Below are the code and all the weights of a small trained network. Each question names an input and a target symbol and asks about switching units off, where a switched-off unit gives its printed mean instead of its output.

import numpy as np


def w(rows, s, z=0):
    codes = np.array(rows[::2]) - 128.0
    scale = np.full(codes.shape[1], s)
    scale[-1] = z or s
    return codes * scale


def norm(h):
    return h / np.sqrt((h * h).mean(-1, keepdims=True) + 1e-5)


def f(y):
    return np.maximum(y, 0)


def softmax(a):
    e = np.exp(a - a.max(-1, keepdims=True))
    return e / e.sum(-1, keepdims=True)


def log_softmax(a):
    a = a - a.max(-1, keepdims=True)
    return a - np.log(np.exp(a).sum(-1, keepdims=True))


def net(x, mask):
    ids = ['βγδθξσψ'.index(c) for c in x.split()]
    T = len(ids)
    res = E[ids] + P[:T]
    u = 0
    for l in range(3):
        r = norm(res)
        for j in range(2):
            rows = slice(3 * j, 3 * j + 3)
            q, k, v = (r @ M[l][rows].T for M in (Q, K, V))
            z = softmax(np.where(np.tri(T) > 0, q @ k.T / 3**0.5, -1e9)) @ v
            o = O[l][rows]
            res = res + np.where(mask[u + j], z, o[:, -1]) @ o[:, :-1]
        u += 2
        y = f(norm(res) @ A[l][:, :-1].T + A[l][:, -1])
        res = res + np.where(mask[u : u + 8], y, B[l][:, -1]) @ B[l][:, :-1]
        u += 8
    return log_softmax(norm(res)[-1] @ U[:, :-1].T + U[:, -1])


Q, K, V, O, A, B = {}, {}, {}, {}, {}, {}
E = w([
[118,116,91,124,50,97,138,103],'β',
[166,222,115,147,71,250,10,178],'γ',
[217,162,212,84,146,182,144,128],'δ',
[91,134,103,110,165,144,94,85],'θ',
[119,100,119,106,119,136,93,49],'ξ',
[180,73,60,217,48,140,51,226],'σ',
[138,151,134,161,156,105,121,62],'ψ',
],0.021)
P = w([
[153,114,68,209,189,168,254,101],'0',
[250,230,62,73,70,30,47,23],'1',
[33,177,187,214,68,154,42,131],'2',
[57,113,199,94,171,57,171,138],'3',
[248,125,39,75,96,96,54,103],'4',
[16,136,212,166,58,129,14,149],'5',
],0.012)
Q[0] = w([
[229,119,76,29,153,83,215,115],'0.h0',
[32,93,193,95,164,95,181,124],'0.h0',
[143,167,172,82,152,138,150,65],'0.h0',
[2,119,217,195,109,141,155,144],'0.h1',
[180,126,172,29,132,121,121,142],'0.h1',
[89,165,167,105,250,181,69,112],'0.h1',
],0.059)
K[0] = w([
[60,106,46,158,139,90,193,21],'0.h0',
[75,141,214,79,142,36,141,94],'0.h0',
[92,134,168,111,155,164,171,93],'0.h0',
[89,165,188,57,82,49,6,110],'0.h1',
[120,69,124,100,131,133,238,176],'0.h1',
[2,71,193,127,153,181,88,190],'0.h1',
],0.056)
V[0] = w([
[228,81,173,134,26,232,116,141],'0.h0',
[82,211,92,14,93,240,158,64],'0.h0',
[90,197,35,170,127,154,79,243],'0.h0',
[118,217,162,125,59,55,212,59],'0.h1',
[96,82,84,166,2,92,47,78],'0.h1',
[28,51,89,212,155,81,239,172],'0.h1',
],0.046)
O[0] = w([
[122,67,99,107,3,108,70,137,98],'0.h0',
[113,160,147,13,90,122,90,30,139],'0.h0',
[1,140,47,137,131,157,149,115,78],'0.h0',
[179,155,186,218,78,152,106,144,254],'0.h1',
[41,143,212,101,153,123,33,152,225],'0.h1',
[65,69,127,207,176,176,148,13,140],'0.h1',
],0.031,0.027)
A[0] = w([
[108,96,112,181,91,154,111,210,68],'0.n0',
[48,65,68,100,254,126,153,100,52],'0.n1',
[68,152,144,82,169,95,66,225,103],'0.n2',
[192,86,20,125,141,63,216,63,114],'0.n3',
[207,125,107,99,206,171,198,108,105],'0.n4',
[97,120,215,141,105,9,128,118,112],'0.n5',
[12,90,221,203,158,185,110,117,127],'0.n6',
[64,58,95,89,201,137,107,104,5],'0.n7',
],0.035,0.0032)
B[0] = w([
[170,52,85,88,101,82,139,114,164],'0.n0',
[193,97,39,35,208,183,69,106,163],'0.n1',
[82,173,86,221,165,136,211,176,226],'0.n2',
[118,205,192,114,113,201,255,89,185],'0.n3',
[118,155,175,87,98,105,194,125,210],'0.n4',
[187,148,137,63,124,172,74,163,187],'0.n5',
[113,170,84,203,110,140,65,69,255],'0.n6',
[213,143,94,151,119,145,82,151,159],'0.n7',
],0.04,0.033)
Q[1] = w([
[106,171,152,129,128,132,142,151],'1.h0',
[140,45,93,195,106,111,143,81],'1.h0',
[79,179,164,69,149,110,41,214],'1.h0',
[255,167,159,123,150,122,245,119],'1.h1',
[95,118,165,200,161,152,106,84],'1.h1',
[142,95,152,91,186,102,116,17],'1.h1',
],0.064)
K[1] = w([
[160,114,126,95,131,115,109,192],'1.h0',
[212,173,233,174,101,146,119,6],'1.h0',
[68,83,15,49,32,89,108,226],'1.h0',
[221,199,227,28,210,114,179,169],'1.h1',
[94,140,132,158,139,175,73,76],'1.h1',
[98,179,74,140,254,195,157,26],'1.h1',
],0.052)
V[1] = w([
[60,152,146,189,120,112,139,171],'1.h0',
[180,164,213,111,200,121,2,171],'1.h0',
[132,62,135,196,48,59,154,118],'1.h0',
[158,80,103,188,121,117,120,150],'1.h1',
[170,231,142,93,144,72,6,34],'1.h1',
[124,197,116,98,122,137,129,87],'1.h1',
],0.023)
O[1] = w([
[112,77,116,187,115,91,144,128,183],'1.h0',
[177,120,108,175,126,91,169,7,167],'1.h0',
[164,152,148,161,99,114,115,214,80],'1.h0',
[169,169,118,146,152,159,132,154,107],'1.h1',
[130,38,107,121,140,42,148,60,252],'1.h1',
[88,91,119,105,146,115,124,97,189],'1.h1',
],0.019,0.012)
A[1] = w([
[24,154,44,100,85,141,143,104,48],'1.n0',
[113,164,17,225,170,128,121,105,251],'1.n1',
[90,175,171,187,165,48,115,169,151],'1.n2',
[145,157,134,4,154,121,225,192,246],'1.n3',
[219,37,146,76,106,38,38,88,105],'1.n4',
[18,129,233,84,150,111,106,113,88],'1.n5',
[98,166,155,116,182,121,148,116,60],'1.n6',
[40,87,193,160,97,165,210,66,3],'1.n7',
],0.043,0.0038)
B[1] = w([
[79,167,191,92,132,114,106,253,205],'1.n0',
[157,80,182,98,79,150,25,70,252],'1.n1',
[157,161,100,125,131,223,147,59,215],'1.n2',
[57,161,135,175,126,131,28,3,203],'1.n3',
[192,105,208,27,96,119,35,189,194],'1.n4',
[134,187,85,19,134,166,154,91,172],'1.n5',
[137,76,104,112,189,143,149,129,184],'1.n6',
[127,152,166,176,218,186,111,218,224],'1.n7',
],0.043,0.031)
Q[2] = w([
[111,130,166,38,127,134,70,205],'2.h0',
[130,119,94,156,176,101,167,2],'2.h0',
[167,78,149,211,89,201,32,172],'2.h0',
[79,11,108,247,151,145,250,242],'2.h1',
[100,188,190,136,103,168,74,145],'2.h1',
[96,120,142,175,173,111,104,129],'2.h1',
],0.047)
K[2] = w([
[67,147,84,124,152,136,134,192],'2.h0',
[235,109,146,103,149,132,127,51],'2.h0',
[88,53,128,207,54,184,31,163],'2.h0',
[255,100,225,148,221,124,171,59],'2.h1',
[114,111,98,128,113,157,176,137],'2.h1',
[137,142,140,129,119,108,175,83],'2.h1',
],0.058)
V[2] = w([
[115,101,135,126,165,126,142,90],'2.h0',
[161,145,108,136,102,108,145,50],'2.h0',
[64,3,169,147,70,77,112,94],'2.h0',
[69,198,134,72,109,117,88,162],'2.h1',
[107,68,154,148,175,142,188,177],'2.h1',
[193,145,124,76,215,113,92,140],'2.h1',
],0.039)
O[2] = w([
[106,140,125,93,158,146,137,123,100],'2.h0',
[99,145,75,108,115,171,143,124,110],'2.h0',
[114,241,139,106,154,141,142,254,6],'2.h0',
[50,74,138,112,103,33,137,107,242],'2.h1',
[113,207,128,127,173,137,101,199,15],'2.h1',
[178,143,154,78,148,119,150,73,147],'2.h1',
],0.025,0.019)
A[2] = w([
[122,160,153,188,28,134,254,85,183],'2.n0',
[182,112,71,206,151,159,89,96,122],'2.n1',
[77,139,98,108,166,36,122,226,32],'2.n2',
[141,129,142,202,169,114,219,81,4],'2.n3',
[101,108,146,203,136,118,171,231,102],'2.n4',
[89,103,108,128,36,159,43,177,79],'2.n5',
[185,194,143,154,75,32,153,160,200],'2.n6',
[59,123,128,82,158,94,65,125,24],'2.n7',
],0.05,0.0034)
B[2] = w([
[155,163,26,209,120,3,175,162,182],'2.n0',
[21,108,135,131,110,68,85,161,233],'2.n1',
[4,138,194,141,108,160,161,169,170],'2.n2',
[154,112,236,78,108,196,173,192,218],'2.n3',
[189,29,83,200,198,185,119,120,167],'2.n4',
[217,194,172,82,175,146,237,102,254],'2.n5',
[76,103,120,151,143,183,49,42,165],'2.n6',
[158,81,76,207,141,100,158,197,195],'2.n7',
],0.049,0.04)
U = w([
[42,116,164,182,91,153,47,103,4],'β',
[2,93,157,71,92,93,164,202,161],'γ',
[136,149,58,136,91,69,176,124,174],'δ',
[74,90,82,31,108,231,188,67,80],'θ',
[172,52,174,31,62,115,105,167,113],'ξ',
[120,31,36,120,175,112,96,197,212],'σ',
[151,142,159,146,158,199,171,235,91],'ψ',
],0.0062,0.0025)

Each question gives the input, a string of symbols that net reads in full, and the target symbol t.
The units are the heads (3 rows each of Q, K, V and O) and the neurons (one row each of A and B). Each row of codes is followed by its name. A weight is (code - 128) times the scale printed after its matrix; where a second scale follows, it is the last column's (O, A, B and U).
mask holds one flag per unit, layer by layer, with each layer's heads first. A switched-off unit (its flag False) gives its mean, the last column of its rows in O or B, instead of its output. The means were averaged over made-up inputs and are rounded, as every weight is.
A unit's drop is (log p(t) with every unit on - log p(t) with that unit switched off) / (log p(t) with every unit on - log p(t) with every unit switched off).
The circuit of an input: a set's keep is (log p(t) with only the set's units on - log p(t) with every unit switched off) / (log p(t) with every unit on - log p(t) with every unit switched off). Starting from the 12 units with the biggest drops (on a tie, the unit counted first), units are removed one at a time, each time the one whose removal leaves the highest keep (on an exact tie, the one counted first), for as long as the keep stays at least 0.8.
units of the circuit, in order: the units of the circuit, biggest drop first
top k neurons: the k neurons with the biggest drops, biggest first
k most important neurons of layer l: the k neurons of layer l with the biggest drops, biggest first
heads that matter: for each layer, one digit per head in row order, 1 if its drop is at least 0.15 and else 0, layers parted by /
drop when u is switched off: that unit's drop, to one decimal
input δ σ ξ β ψ, target δ: units of the circuit, in order -> (0.h1; 2.n0)
input δ ψ γ β ψ β, target γ: units of the circuit, in order -> (0.h0; 1.n0)
input ψ θ ψ ψ δ ψ, target ξ: units of the circuit, in order -> (0.h0)
input ψ ψ β, target δ: heads that matter -> 11 / 00 / 00
input ψ σ γ ξ ψ ξ, target γ: units of the circuit, in order -> (0.h0; 1.n0)
input ξ θ γ ξ ψ, target ξ: units of the circuit, in order -> (0.h0; 1.n4)
input ξ θ ξ, target θ: top 2 neurons -> (0.n2; 1.n5)
input θ ψ σ ψ σ, target θ: heads that matter -> 01 / 00 / 00
input ξ β σ θ γ, target ξ: top 4 neurons -> (0.n2; 2.n5; 0.n7; 0.n3)
input β ψ β β σ, target β: units of the circuit, in order -> (0.h1; 0.n6)
input β δ δ β ξ, target β: units of the circuit, in order -> (0.h1; 0.n6)
input θ ξ β β θ ξ, target θ: 2 most important neurons of layer 2 -> (2.n1; 2.n0)
input ψ β δ θ, target θ: heads that matter -> 10 / 00 / 00
input β β ψ β β, target β: most important neuron of layer 2 -> (2.n1)
input ξ β ψ δ, target δ: top 2 neurons -> (2.n0; 0.n3)
input ψ γ σ β, target β: top 3 neurons -> (2.n6; 0.n2; 1.n3)
input θ σ ξ ψ ψ, target θ: 2 most important neurons of layer 0 -> (0.n1; 0.n3)
input ξ θ β, target δ: top 2 neurons -> (0.n2; 1.n2)
input ψ ψ δ ψ, target δ: top 2 neurons -> (2.n0; 1.n7)
input ψ β γ ψ ψ θ, target γ: top 2 neurons -> (1.n0; 2.n2)
input σ β ξ β β, target σ: top neuron -> (0.n1)
input β σ ψ ξ, target ξ: 2 most important neurons of layer 0 -> (0.n2; 0.n3)
input δ ξ β, target ξ: drop when 0.h0 is switched off -> 1.4
input ψ ψ ψ ψ γ ψ, target γ: drop when 2.n7 is switched off -> 0.0
input β ψ β γ ψ, target β: drop when 0.h1 is switched off -> 2.3
input β σ ψ δ, target δ: drop when 0.h1 is switched off -> 0.8
input γ ψ ψ β δ, target γ: top neuron -> (1.n0)
